Below are the code and all the weights of a small trained network. Each question names an input and a class and asks about switching units off, where a switched-off unit gives its printed mean instead of its output.

import numpy as np


def w(rows, s, z=0):
    codes = np.array(rows[::2]) - 128.0
    scale = np.full(codes.shape[1], s)
    scale[-1] = z or s
    return codes * scale


def norm(h):
    return h / np.sqrt((h * h).mean(-1, keepdims=True) + 1e-5)


def f(y):
    return np.maximum(y, 0)


def log_softmax(a):
    a = a - a.max(-1, keepdims=True)
    return a - np.log(np.exp(a).sum(-1, keepdims=True))


def net(x, mask):
    res = np.array(x, float).reshape(1, 5) / 4 @ E
    u = 0
    for l in range(3):
        y = f(norm(res) @ A[l][:, :-1].T + A[l][:, -1])
        res = res + np.where(mask[u : u + 8], y, B[l][:, -1]) @ B[l][:, :-1]
        u += 8
    return log_softmax(norm(res)[-1] @ U[:, :-1].T + U[:, -1])


A, B = {}, {}
E = w([
[99,81,47,134,12,162,202,114],'x0',
[144,130,109,68,96,48,101,161],'x1',
[243,154,26,203,165,110,134,174],'x2',
[211,8,231,121,104,166,161,220],'x3',
[190,177,183,127,114,92,214,49],'x4',
],0.0015)
A[0] = w([
[70,60,93,57,153,161,79,148,49],'L0N1',
[78,152,70,137,95,121,157,90,125],'L0N2',
[177,104,132,71,44,218,189,190,101],'L0N3',
[170,101,179,124,145,135,86,138,136],'L0N4',
[193,126,178,157,108,85,200,24,1],'L0N5',
[131,114,102,46,64,3,138,171,6],'L0N6',
[240,165,91,252,127,83,129,165,63],'L0N7',
[105,97,125,178,183,239,197,73,147],'L0N8',
],0.0038,0.0015)
B[0] = w([
[127,193,127,166,109,123,185,172,199],'L0N1',
[135,39,113,134,129,89,142,109,205],'L0N2',
[117,72,104,167,151,105,139,69,246],'L0N3',
[119,99,105,190,161,123,152,48,195],'L0N4',
[91,185,121,130,115,40,161,255,202],'L0N5',
[228,204,188,187,67,180,36,110,193],'L0N6',
[118,122,92,26,132,183,142,136,251],'L0N7',
[225,189,151,114,34,90,14,141,229],'L0N8',
],0.0039,0.0026)
A[1] = w([
[176,8,189,101,136,140,163,194,134],'L1N1',
[112,119,117,135,100,174,73,144,138],'L1N2',
[42,138,85,150,162,105,115,51,64],'L1N3',
[161,143,154,131,170,144,86,135,64],'L1N4',
[138,179,180,154,252,118,148,148,8],'L1N5',
[136,183,40,47,112,61,74,87,164],'L1N6',
[85,113,84,201,155,193,92,195,74],'L1N7',
[33,129,245,91,68,125,124,89,92],'L1N8',
],0.0042,0.0017)
B[1] = w([
[59,198,105,240,217,111,107,59,216],'L1N1',
[195,189,189,101,149,61,157,135,174],'L1N2',
[186,75,169,229,209,86,128,107,173],'L1N3',
[91,164,139,53,72,153,80,71,157],'L1N4',
[28,2,153,41,26,105,119,115,171],'L1N5',
[119,86,225,193,180,186,144,123,253],'L1N6',
[101,200,185,76,67,42,212,194,169],'L1N7',
[215,163,10,85,203,244,163,208,214],'L1N8',
],0.0032,0.0037)
A[2] = w([
[90,42,82,130,39,139,153,92,4],'L2N1',
[180,125,33,33,192,199,162,165,34],'L2N2',
[208,207,141,114,93,136,1,109,69],'L2N3',
[67,190,142,123,106,70,190,223,60],'L2N4',
[96,123,147,112,190,130,65,101,184],'L2N5',
[180,84,57,163,16,87,159,139,82],'L2N6',
[60,57,172,12,141,142,52,126,3],'L2N7',
[144,128,195,135,152,130,203,85,151],'L2N8',
],0.0038,0.0017)
B[2] = w([
[111,72,144,51,128,84,108,92,161],'L2N1',
[52,164,110,98,174,254,131,162,228],'L2N2',
[143,123,166,156,62,167,117,131,251],'L2N3',
[179,194,128,76,140,37,183,193,216],'L2N4',
[127,81,81,140,71,110,170,103,241],'L2N5',
[85,126,166,67,157,138,102,101,236],'L2N6',
[139,97,115,42,96,112,142,65,180],'L2N7',
[105,112,63,155,129,94,97,184,237],'L2N8',
],0.0049,0.0022)
U = w([
[112,92,97,245,199,97,124,101,226],'0',
[110,158,93,92,182,232,130,167,157],'1',
[133,184,134,97,128,46,151,198,200],'2',
[101,73,133,46,104,110,108,64,21],'3',
[177,159,176,170,62,163,70,127,2],'4',
],0.011,0.0006)

Each question gives the input, the list of numbers given to net, and the class t.
The units are the neurons (one row each of A and B). Each row of codes is followed by its name. A weight is (code - 128) times the scale printed after its matrix; where a second scale follows, it is the last column's (A, B and U).
mask holds one flag per neuron, layer by layer. A switched-off neuron (its flag False) gives its mean, the last column of its row in B, instead of its output. The means were averaged over made-up inputs and are rounded, as every weight is.
A unit's drop is (log p(t) with every unit on - log p(t) with that unit switched off) / (log p(t) with every unit on - log p(t) with every unit switched off).
The circuit of an input: a set's keep is (log p(t) with only the set's units on - log p(t) with every unit switched off) / (log p(t) with every unit on - log p(t) with every unit switched off). Starting from the 12 units with the biggest drops (on a tie, the unit counted first), units are removed one at a time, each time the one whose removal leaves the highest keep (on an exact tie, the one counted first), for as long as the keep stays at least 0.8.
circuit, biggest first: the units of the circuit, biggest drop first
most important unit: the unit with the biggest drop
k most important neurons: the k neurons with the biggest drops, biggest first
k most important neurons of layer l: the k neurons of layer l with the biggest drops, biggest first
input [1,2,3,-3,-4], class 2: 3 most important neurons of layer 1	(L1N7 L1N8 L1N1)
input [-8,-4,-2,-3,7], class 3: circuit, biggest first	(L1N5)
input [-7,1,-5,-2,-5], class 3: 3 most important neurons	(L1N5 L2N7 L0N5)
input [-8,7,3,-4,-6], class 3: 2 most important neurons	(L0N8 L1N5)
input [-4,3,-6,-3,-8], class 2: circuit, biggest first	(L0N1 L2N4)
input [-1,-8,6,-5,2], class 4: circuit, biggest first	(L0N8 L2N3)
input [2,-4,-7,-7,7], class 0: 2 most important neurons of layer 1	(L1N3 L1N6)
input [-3,5,1,4,-4], class 4: circuit, biggest first	(L0N6 L2N3)
input [-8,6,7,4,-2], class 3: 2 most important neurons	(L1N5 L1N8)
input [-3,-8,-6,-2,-1], class 4: 3 most important neurons	(L0N8 L2N3 L0N7)
input [5,-6,-1,-3,6], class 2: 2 most important neurons	(L0N5 L0N6)
input [8,8,8,-6,5], class 1: circuit, biggest first	(L0N7 L2N2)
input [7,4,5,-4,6], class 3: 3 most important neurons of layer 1	(L1N8 L1N7 L1N1)
input [-1,6,-1,0,0], class 4: most important unit	L0N6
input [6,7,1,-8,0], class 0: 4 most important neurons	(L1N6 L0N8 L0N2 L1N3)
input [-6,-8,4,2,-6], class 4: 3 most important neurons	(L0N8 L0N5 L2N3)
input [7,8,-8,-6,8], class 1: 3 most important neurons	(L1N8 L0N3 L1N5)
input [-8,-5,-2,-6,5], class 3: 2 most important neurons of layer 1	(L1N5 L1N1)
input [0,5,-1,5,-3], class 0: 3 most important neurons	(L0N8 L0N3 L1N1)
input [4,-2,-6,7,-5], class 0: most important neuron	(L1N1)
input [-2,3,8,7,-2], class 1: 2 most important neurons	(L0N7 L2N2)
input [8,4,-5,-5,8], class 2: 2 most important neurons	(L0N5 L0N3)
input [0,-6,-4,-7,8], class 2: 3 most important neurons of layer 0	(L0N5 L0N3 L0N4)
input [7,4,0,2,-1], class 3: 2 most important neurons	(L0N3 L2N6)
input [8,-3,-3,-5,-6], class 3: 2 most important neurons	(L0N2 L0N5)
input [7,0,1,-3,0], class 3: 2 most important neurons of layer 2	(L2N1 L2N6)
input [3,3,5,-3,2], class 1: most important unit	L0N7
input [7,6,6,-4,3], class 3: 2 most important neurons of layer 0	(L0N2 L0N8)
